Here is a tiny trained network, its code and every weight. The questions are about switching its units off for an input and a class, where a switched-off unit gives its printed mean instead of its output.

import numpy as np


def w(rows, s, z=0):
    codes = np.array(rows[::2]) - 128.0
    scale = np.full(codes.shape[1], s)
    scale[-1] = z or s
    return codes * scale


def f(y):
    return np.maximum(y, 0)


def log_softmax(a):
    a = a - a.max(-1, keepdims=True)
    return a - np.log(np.exp(a).sum(-1, keepdims=True))


def net(x, mask):
    res = np.array(x, float).reshape(1, 5) / 4 @ E
    y = f(res @ A[0][:, :-1].T + A[0][:, -1])
    res = res + np.where(mask, y, B[0][:, -1]) @ B[0][:, :-1]
    return log_softmax(res[-1] @ U[:, :-1].T + U[:, -1])


A, B = {}, {}
E = w([
[184,114,176,86,51,113,104,141,169],'x0',
[176,143,45,50,194,127,103,94,182],'x1',
[74,47,83,137,98,169,175,6,111],'x2',
[160,107,109,59,134,166,55,154,140],'x3',
[187,34,156,147,135,218,173,144,182],'x4',
],0.016)
A[0] = w([
[66,138,103,142,177,100,152,120,8,46],'N0',
[167,105,140,191,164,167,184,184,168,62],'N1',
[118,135,184,174,122,84,113,168,103,254],'N2',
[125,81,131,94,147,215,147,175,124,17],'N3',
[98,99,145,130,133,129,179,15,79,113],'N4',
[57,137,125,184,107,71,163,93,86,124],'N5',
[96,189,84,125,158,48,162,125,149,100],'N6',
[70,77,120,158,146,169,180,60,135,147],'N7',
[129,200,156,199,85,68,172,85,91,137],'N8',
],0.012,0.0072)
B[0] = w([
[84,157,117,157,88,113,175,143,76,225],'N0',
[98,225,49,90,57,149,208,153,71,213],'N1',
[200,134,128,127,153,182,151,160,77,245],'N2',
[193,159,116,185,213,90,161,136,146,184],'N3',
[173,53,128,190,112,220,140,134,132,244],'N4',
[2,180,182,131,136,150,104,196,17,248],'N5',
[183,167,30,157,155,108,169,128,111,202],'N6',
[123,57,50,185,113,193,166,48,154,254],'N7',
[191,142,139,202,228,79,26,101,135,246],'N8',
],0.0096,0.019)
U = w([
[95,199,105,64,70,94,120,187,78,188],'0',
[83,46,131,154,76,201,189,67,103,122],'1',
[145,123,110,89,144,79,27,81,157,177],'2',
[220,77,247,75,18,128,122,185,187,123],'3',
[50,136,111,67,162,117,139,203,171,16],'4',
[200,127,81,112,189,141,176,118,195,151],'5',
[25,48,232,68,229,134,180,144,121,7],'6',
[80,146,168,203,188,147,169,199,52,188],'7',
],0.014)

Each question gives the input, the list of numbers given to net, and the class t.
The units are the neurons (one row each of A and B). Each row of codes is followed by its name. A weight is (code - 128) times the scale printed after its matrix; where a second scale follows, it is the last column's (A, B and U).
mask holds one flag per neuron, in row order. A switched-off neuron (its flag False) gives its mean, the last column of its row in B, instead of its output. The means were averaged over made-up inputs and are rounded, as every weight is.
A unit's drop is (log p(t) with every unit on - log p(t) with that unit switched off) / (log p(t) with every unit on - log p(t) with every unit switched off).
The circuit of an input: a set's keep is (log p(t) with only the set's units on - log p(t) with every unit switched off) / (log p(t) with every unit on - log p(t) with every unit switched off). Starting from all 9 units, units are removed one at a time, each time the one whose removal leaves the highest keep (on an exact tie, the one counted first), for as long as the keep stays at least 0.8.
circuit, biggest first: the units of the circuit, biggest drop first
most important unit: the unit with the biggest drop
top k neurons: the k neurons with the biggest drops, biggest first
drop when u is switched off: that unit's drop, to one decimal
input [-8,2,-6,6,-1], class 0: circuit, biggest first	(N7; N4; N8)
input [-2,0,1,6,-4], class 0: most important unit	N8
input [-2,7,-6,5,-3], class 5: top 3 neurons	(N5; N6; N1)
input [2,4,7,7,6], class 5: top 3 neurons	(N3; N5; N0)
input [7,6,-3,4,-4], class 2: circuit, biggest first	(N1; N2)
input [6,0,-5,0,4], class 3: circuit, biggest first	(N5; N7)
input [-1,2,-3,-2,8], class 5: top 3 neurons	(N5; N3; N0)
input [5,-3,3,4,-5], class 0: circuit, biggest first	(N7; N4)
input [8,7,-4,-5,4], class 3: circuit, biggest first	(N7; N6; N8)
input [-6,5,4,5,4], class 5: top 4 neurons	(N3; N5; N0; N1)
input [-7,-3,7,-4,0], class 1: top 2 neurons	(N7; N4)
input [1,-1,-2,6,8], class 5: top 2 neurons	(N5; N3)
input [6,2,-7,-4,0], class 5: top 2 neurons	(N5; N0)
input [-7,1,5,-3,-1], class 1: circuit, biggest first	(N7)
input [2,-4,-4,8,3], class 3: top 2 neurons	(N5; N7)
input [1,0,-4,4,-1], class 3: top 2 neurons	(N5; N1)
input [-8,1,7,-7,-2], class 1: top 2 neurons	(N7; N4)
input [-3,2,0,5,7], class 5: top 2 neurons	(N5; N3)
input [8,-6,0,7,5], class 3: drop when N5 is switched off	0.1
input [-8,-3,1,-8,6], class 1: drop when N7 is switched off	2.4
input [-3,6,-7,-4,4], class 0: drop when N1 is switched off	0.4
